Below is a small trained network, with its code and all its weights. Each question gives an input and a target symbol and asks what happens when units are switched off, that is, made to give their printed mean instead of their output.

import numpy as np


def w(rows, s, z=0):
    codes = np.array(rows[::2]) - 128.0
    scale = np.full(codes.shape[1], s)
    scale[-1] = z or s
    return codes * scale


def f(y):
    return np.maximum(y, 0)


def softmax(a):
    e = np.exp(a - a.max(-1, keepdims=True))
    return e / e.sum(-1, keepdims=True)


def log_softmax(a):
    a = a - a.max(-1, keepdims=True)
    return a - np.log(np.exp(a).sum(-1, keepdims=True))


def net(x, mask):
    ids = ['ΔΛΞΠΣαγζημτφψ'.index(c) for c in x.split()]
    T = len(ids)
    res = E[ids] + P[:T]
    r = res
    for j in range(2):
        rows = slice(4 * j, 4 * j + 4)
        q, k, v = (r @ M[0][rows].T for M in (Q, K, V))
        z = softmax(np.where(np.tri(T) > 0, q @ k.T / 4**0.5, -1e9)) @ v
        o = O[0][rows]
        res = res + np.where(mask[j], z, o[:, -1]) @ o[:, :-1]
    y = f(res @ A[0][:, :-1].T + A[0][:, -1])
    res = res + np.where(mask[2:6], y, B[0][:, -1]) @ B[0][:, :-1]
    return log_softmax(res[-1] @ U[:, :-1].T + U[:, -1])


Q, K, V, O, A, B = {}, {}, {}, {}, {}, {}
E = w([
[102,64,54,184,87],'Δ',
[52,116,103,153,94],'Λ',
[75,99,79,78,123],'Ξ',
[52,152,158,184,160],'Π',
[94,90,79,96,116],'Σ',
[107,70,128,186,225],'α',
[73,195,138,85,95],'γ',
[249,154,79,97,61],'ζ',
[124,175,176,89,166],'η',
[122,212,154,173,34],'μ',
[117,145,163,155,196],'τ',
[64,74,140,114,147],'φ',
[43,182,168,128,162],'ψ',
],0.02)
P = w([
[209,91,162,137,131],'0',
[107,73,201,124,76],'1',
[150,164,58,132,168],'2',
[53,121,133,116,83],'3',
[115,210,6,141,198],'4',
[25,114,115,107,94],'5',
],0.012)
Q[0] = w([
[224,165,66,113,136],'h0',
[10,122,100,156,137],'h0',
[95,87,98,56,104],'h0',
[128,40,187,126,81],'h0',
[144,90,230,80,104],'h1',
[34,149,161,150,25],'h1',
[197,81,66,101,158],'h1',
[166,89,157,183,100],'h1',
],0.013)
K[0] = w([
[160,255,156,27,105],'h0',
[13,99,57,181,202],'h0',
[114,81,73,119,119],'h0',
[121,39,190,114,99],'h0',
[219,80,216,92,94],'h1',
[151,129,99,180,44],'h1',
[110,91,125,84,161],'h1',
[96,78,192,154,106],'h1',
],0.013)
V[0] = w([
[155,137,64,245,92],'h0',
[127,136,128,29,123],'h0',
[60,193,141,95,166],'h0',
[127,52,95,157,234],'h0',
[137,174,95,191,73],'h1',
[126,64,111,159,140],'h1',
[41,158,193,186,141],'h1',
[143,72,82,139,185],'h1',
],0.011)
O[0] = w([
[90,81,121,200,150,169],'h0',
[143,205,108,91,47,67],'h0',
[176,103,189,104,129,147],'h0',
[95,107,80,71,205,254],'h0',
[119,64,200,148,13,151],'h1',
[92,42,92,155,211,147],'h1',
[178,32,254,97,148,181],'h1',
[189,130,130,192,106,147],'h1',
],0.0083,0.012)
A[0] = w([
[137,98,93,126,174,57],'n0',
[246,160,119,184,165,135],'n1',
[148,124,49,191,146,1],'n2',
[96,66,147,81,110,32],'n3',
],0.012,0.0063)
B[0] = w([
[78,167,112,102,85,255],'n0',
[99,210,105,211,121,168],'n1',
[248,124,174,101,134,197],'n2',
[133,174,110,116,96,213],'n3',
],0.013,0.014)
U = w([
[63,48,73,248,105,184],'Δ',
[97,95,147,186,79,188],'Λ',
[147,111,97,101,93,149],'Ξ',
[99,86,196,193,154,107],'Π',
[149,74,111,146,98,222],'Σ',
[57,88,96,106,148,149],'α',
[94,202,150,132,120,15],'γ',
[73,157,65,197,67,120],'ζ',
[141,129,182,102,143,117],'η',
[94,146,151,117,66,110],'μ',
[138,125,140,159,176,164],'τ',
[133,122,97,100,99,201],'φ',
[47,170,171,213,144,3],'ψ',
],0.011,0.0048)

Each question gives the input, a string of symbols that net reads in full, and the target symbol t.
The units are the heads (4 rows each of Q, K, V and O) and the neurons (one row each of A and B). Each row of codes is followed by its name. A weight is (code - 128) times the scale printed after its matrix; where a second scale follows, it is the last column's (O, A, B and U).
mask holds one flag per unit, heads first, then neurons. A switched-off unit (its flag False) gives its mean, the last column of its rows in O or B, instead of its output. The means were averaged over made-up inputs and are rounded, as every weight is.
A unit's drop is (log p(t) with every unit on - log p(t) with that unit switched off) / (log p(t) with every unit on - log p(t) with every unit switched off).
The circuit of an input: a set's keep is (log p(t) with only the set's units on - log p(t) with every unit switched off) / (log p(t) with every unit on - log p(t) with every unit switched off). Starting from all 6 units, units are removed one at a time, each time the one whose removal leaves the highest keep (on an exact tie, the one counted first), for as long as the keep stays at least 0.8.
circuit, biggest first: the units of the circuit, biggest drop first
k most important neurons: the k neurons with the biggest drops, biggest first
which heads matter: for each layer, one digit per head in row order, 1 if its drop is at least 0.15 and else 0, layers parted by /
drop of u: that unit's drop, to one decimal
input α α Λ η, target α: circuit, biggest first -> [h0; n2]
input τ α α α μ η, target μ: which heads matter -> 01
input ψ η τ, target ψ: circuit, biggest first -> [n1; n2; h1]
input ζ ζ α α α α, target α: circuit, biggest first -> [h0]
input φ Ξ α Λ μ Λ, target μ: 2 most important neurons -> [n3; n1]
input μ γ Λ Ξ, target μ: circuit, biggest first -> [h1; h0]
input α ψ τ Π, target α: 2 most important neurons -> [n2; n1]
input α Π Δ φ Ξ Π, target Δ: which heads matter -> 00
input τ Λ η τ ζ Λ, target ζ: which heads matter -> 01
input Δ γ Λ Ξ, target Δ: which heads matter -> 10
input ψ ζ η η Δ φ, target Δ: which heads matter -> 10
input φ α Λ ζ, target ζ: which heads matter -> 10
input τ Π ζ γ, target ζ: which heads matter -> 01
input ψ Σ γ ζ Σ, target Ξ: which heads matter -> 01
input α ζ Λ φ ζ, target ζ: circuit, biggest first -> [n1]
input α γ Λ α Λ μ, target μ: 2 most important neurons -> [n3; n2]
input ζ Λ ψ Λ, target ζ: which heads matter -> 11
input α Λ μ, target Λ: circuit, biggest first -> [h1; h0; n0]
input Π ψ φ Σ Λ, target Δ: which heads matter -> 11
input η ζ γ, target μ: which heads matter -> 11
input α φ Δ, target Σ: which heads matter -> 01
input η α Π α ζ ψ, target ζ: circuit, biggest first -> [h1]
input α α Λ, target Δ: 2 most important neurons -> [n2; n0]
input γ Π η α η Λ, target α: 2 most important neurons -> [n2; n1]
input Π Λ Δ γ, target Δ: drop of h1 -> 0.1
input Λ Σ τ φ α Λ, target α: drop of n1 -> 0.1
input Δ η α ψ, target α: drop of h0 -> 0.8
input Ξ γ η α Δ Σ, target Δ: drop of n2 -> -0.1
